W =
[[141 135 126 145 116 136  96 105 181 123 206 182 134 140]
 [114 136 125 128 127 152  92 103 196 123 194 169 136 151]
 [115 124 128 128 127 151  96 105 189 125 199 173 136 149]
 [118 129 120 124 137 146  80 105 183 120 197 185 143 154]
 [114 121 123 131 122 155  92 106 181 126 204 165 154 147]
 [115 127 123 129 128 151  91 105 196 124 190 165 134 152]
 [114 134 122 128 121 149 101 104 192 123 194 163 138 150]
 [114 130 129 129 136 151  95 104 194 125 190 167 137 151]
 [116 135 123 126 121 153  94 102 194 122 190 167 135 151]
 [113 130 129 128 133 150  84 112 187 123 191 164 129 160]
 [113 131 127 126 125 151 101 105 187 124 201 172 137 157]
 [116 126 128 130 128 152  97 105 194 125 192 163 134 146]
 [123 143  99 120 131 114  76  80 184  90 188 183 120 144]
 [111 124 122 130 111 180  96 153 183 116 194 168 130 150]
 [116 132 124 129 125 150  92 103 192 124 198 177 134 144]]
W[0][0]	141
W[7][10]	190
W[1][5]	152
W[2][2]	128
W[7][1]	130
W[:, 2]	[126, 125, 128, 120, 123, 123, 122, 129, 123, 129, 127, 128, 99, 122, 124]
W[2]	[115, 124, 128, 128, 127, 151, 96, 105, 189, 125, 199, 173, 136, 149]
W[4][10]	204
W[12][13]	144
W[10][0]	113
W[:, 9]	[123, 123, 125, 120, 126, 124, 123, 125, 122, 123, 124, 125, 90, 116, 124]
W[8][6]	94
W[7][4]	136
W[9]	[113, 130, 129, 128, 133, 150, 84, 112, 187, 123, 191, 164, 129, 160]
W[3][6]	80
W[:, 5]	[136, 152, 151, 146, 155, 151, 149, 151, 153, 150, 151, 152, 114, 180, 150]
W[8]	[116, 135, 123, 126, 121, 153, 94, 102, 194, 122, 190, 167, 135, 151]
W[3][11]	185
W[5][3]	129
W[13][1]	124
W[:, 12]	[134, 136, 136, 143, 154, 134, 138, 137, 135, 129, 137, 134, 120, 130, 134]
W[0][6]	96
W[:, 1]	[135, 136, 124, 129, 121, 127, 134, 130, 135, 130, 131, 126, 143, 124, 132]
W[13][7]	153
W[12][8]	184
W[8][8]	194
W[6][1]	134
W[11]	[116, 126, 128, 130, 128, 152, 97, 105, 194, 125, 192, 163, 134, 146]
W[14][1]	132
W[3][1]	129
W[1]	[114, 136, 125, 128, 127, 152, 92, 103, 196, 123, 194, 169, 136, 151]
W[:, 3]	[145, 128, 128, 124, 131, 129, 128, 129, 126, 128, 126, 130, 120, 130, 129]
W[13][6]	96
W[9][7]	112
W[10][3]	126
W[6][3]	128

B = [[177, 135, 167, 140, 80, 83, 142, 116, 189, 122, 111, 142], [190, 87, 118, 167, 102, 142, 107, 176, 126, 166, 134, 99], [164, 155, 108, 163, 156, 58, 141, 101, 167, 102, 139, 149], [89, 172, 57, 156, 118, 154, 134, 133, 116, 88, 95, 128], [177, 104, 91, 156, 196, 118, 112, 128, 156, 144, 170, 140], [62, 127, 155, 86, 118, 189, 94, 132, 153, 106, 134, 131], [167, 136, 96, 179, 62, 112, 154, 146, 123, 128, 85, 110], [71, 156, 90, 110, 142, 183, 142, 110, 104, 98, 86, 111], [155, 96, 110, 162, 92, 137, 108, 187, 85, 165, 150, 99]]
B[-9][0] -> 177
B[8][0] -> 155
B[6][-10] -> 96
B[:, 4] -> [80, 102, 156, 118, 196, 118, 62, 142, 92]
B[4] -> [177, 104, 91, 156, 196, 118, 112, 128, 156, 144, 170, 140]
B[-9][9] -> 122
B[3][0] -> 89
B[:, -5] -> [116, 176, 101, 133, 128, 132, 146, 110, 187]
B[-7][-11] -> 155
B[-6][7] -> 133
B[-8][-1] -> 99
B[6][3] -> 179
B[1][7] -> 176
B[-1][7] -> 187
B[-4][4] -> 118
B[8][1] -> 96
B[-4][-5] -> 132
B[1][4] -> 102
B[-7][-4] -> 167
B[-7] -> [164, 155, 108, 163, 156, 58, 141, 101, 167, 102, 139, 149]
B[-4][2] -> 155
B[-2][0] -> 71
B[-1] -> [155, 96, 110, 162, 92, 137, 108, 187, 85, 165, 150, 99]
B[0][5] -> 83
B[3][6] -> 134
B[3] -> [89, 172, 57, 156, 118, 154, 134, 133, 116, 88, 95, 128]
B[-4][-9] -> 86
B[-5][10] -> 170
B[:, -12] -> [177, 190, 164, 89, 177, 62, 167, 71, 155]
B[-5][-1] -> 140
B[-2][-2] -> 86
B[-8][-11] -> 87
B[:, 3] -> [140, 167, 163, 156, 156, 86, 179, 110, 162]

x =
[[ 65 177 152 209 150  98 121]
 [180  78 123 145 155 112 130]]
Rows and columns are counted from 0.
(0, 0)	65
(1, 6)	130
(0, 1)	177
(1, 5)	112
(1, 0)	180

M =
[[106 139 139 114 151]
 [109 159 129 124 133]
 [107 117 142  80 126]
 [130 130 124 116 102]
 [136 135 123 117  91]
 [105 114 144  75 124]
 [148 105 128 127 113]
 [162 100 119 126  81]
 [128 150 127 123 109]
 [159 140 108 189 125]
 [123 152 128 122 114]
 [142 105 133 142 148]
 [138 116 133 112 109]
 [142 105 133 142 148]
 [103 146 135 125 158]]
M[0, 0] => 106
M[2, -1] => 126
M[-4, 1] => 105
M[6, -4] => 105
M[-2] => [142, 105, 133, 142, 148]
M[-10, -4] => 114
M[-11, 1] => 135
M[:, 3] => [114, 124, 80, 116, 117, 75, 127, 126, 123, 189, 122, 142, 112, 142, 125]
M[7, -1] => 81
M[-8, 1] => 100
M[4, -1] => 91
M[-9, 3] => 127
M[3, 1] => 130
M[1, 1] => 159
M[-1, -2] => 125
M[:, 2] => [139, 129, 142, 124, 123, 144, 128, 119, 127, 108, 128, 133, 133, 133, 135]
M[1, 4] => 133
M[14, 1] => 146
M[14, 2] => 135
M[5, -1] => 124
M[-5] => [123, 152, 128, 122, 114]
M[8, -2] => 123
M[-10, -2] => 75
M[12, -1] => 109
M[-6, -3] => 108
M[-11, -3] => 123
M[:, -1] => [151, 133, 126, 102, 91, 124, 113, 81, 109, 125, 114, 148, 109, 148, 158]
M[12, 0] => 138
M[11, -2] => 142

a =
[[119 136 148 155 145 169 194 129 105 130 112 172 116]
 [112 112 146 146 114 176 208 126 133 121 122 176 127]]
Indices start at 0.
(0, 0) = 119
(0, 6) = 194
(1, 5) = 176
(1, 9) = 121
(1, 0) = 112
(1, 2) = 146
(0, 4) = 145
(0, 5) = 169

data =
127  128  138  129  141  133  128  127  127  128  134  129  127  134  128
190  128  128  157  137  148  147  127  127  128  128  138  173  156  128
127  133  179  129  143  128  128  142  136  135  141  129  127  127  142
170  133  128  154  132  137  147  127  144  128  128  151  143  159  128
130  131  138  137  137  131  129  132  140  128  132  138  127  143  129
127  128  143  129  137  135  128  132  127  129  134  129  127  132  128
127  128  138  132  137  137  128  130  127  129  133  129  127  132  128
127  163  162  129  170  128  128  127  153  128  145  129  127  127  149
157  128  128  149  130  145  133  127  127  128  128  138  155  147  128
134  142  136  129  150  129  128  127  138  128  135  129  127  134  130
163  138  128  129  166  138  128  127  127  128  133  129  153  130  128
127  128  153  179  128  141  140  182  135  128  128  196  127  172  128
127  128  138  129  163  133  128  127  127  132  141  129  127  127  128
data[0,0] = 127
data[8,10] = 128
data[-10] = [170, 133, 128, 154, 132, 137, 147, 127, 144, 128, 128, 151, 143, 159, 128]
data[9] = [134, 142, 136, 129, 150, 129, 128, 127, 138, 128, 135, 129, 127, 134, 130]
data[-2,-14] = 128
data[8,-1] = 128
data[5,14] = 128
data[12,10] = 141
data[-11,2] = 179
data[:, 8] = [127, 127, 136, 144, 140, 127, 127, 153, 127, 138, 127, 135, 127]
data[10,-2] = 130
data[-7,0] = 127
data[-6] = [127, 163, 162, 129, 170, 128, 128, 127, 153, 128, 145, 129, 127, 127, 149]
data[-12,10] = 128
data[-6,-14] = 163
data[:, -1] = [128, 128, 142, 128, 129, 128, 128, 149, 128, 130, 128, 128, 128]
data[2,-6] = 135
data[-6,13] = 127
data[12,4] = 163
data[-4,-11] = 150
data[9,-2] = 134
data[:, -14] = [128, 128, 133, 133, 131, 128, 128, 163, 128, 142, 138, 128, 128]
data[:, -4] = [129, 138, 129, 151, 138, 129, 129, 129, 138, 129, 129, 196, 129]
data[9,-9] = 128
data[-11,-10] = 128
data[:, -9] = [128, 147, 128, 147, 129, 128, 128, 128, 133, 128, 128, 140, 128]
data[5,5] = 135
data[11] = [127, 128, 153, 179, 128, 141, 140, 182, 135, 128, 128, 196, 127, 172, 128]
data[11,4] = 128
data[-9,10] = 132
data[:, 3] = [129, 157, 129, 154, 137, 129, 132, 129, 149, 129, 129, 179, 129]
data[-12,-15] = 190
data[-10,6] = 147
data[-9,-3] = 127
data[:, -6] = [128, 128, 135, 128, 128, 129, 129, 128, 128, 128, 128, 128, 132]
data[:, -10] = [133, 148, 128, 137, 131, 135, 137, 128, 145, 129, 138, 141, 133]
data[11,-7] = 135

A =
[[142 167 130 207 125 135]
 [162 182 114 163 109 151]
 [ 97  87 146 137 152  88]]
A[0][0] = 142
A[0][2] = 130
A[2][5] = 88
A[2][2] = 146
A[0][1] = 167
A[0][4] = 125
A[2][3] = 137
A[2][0] = 97
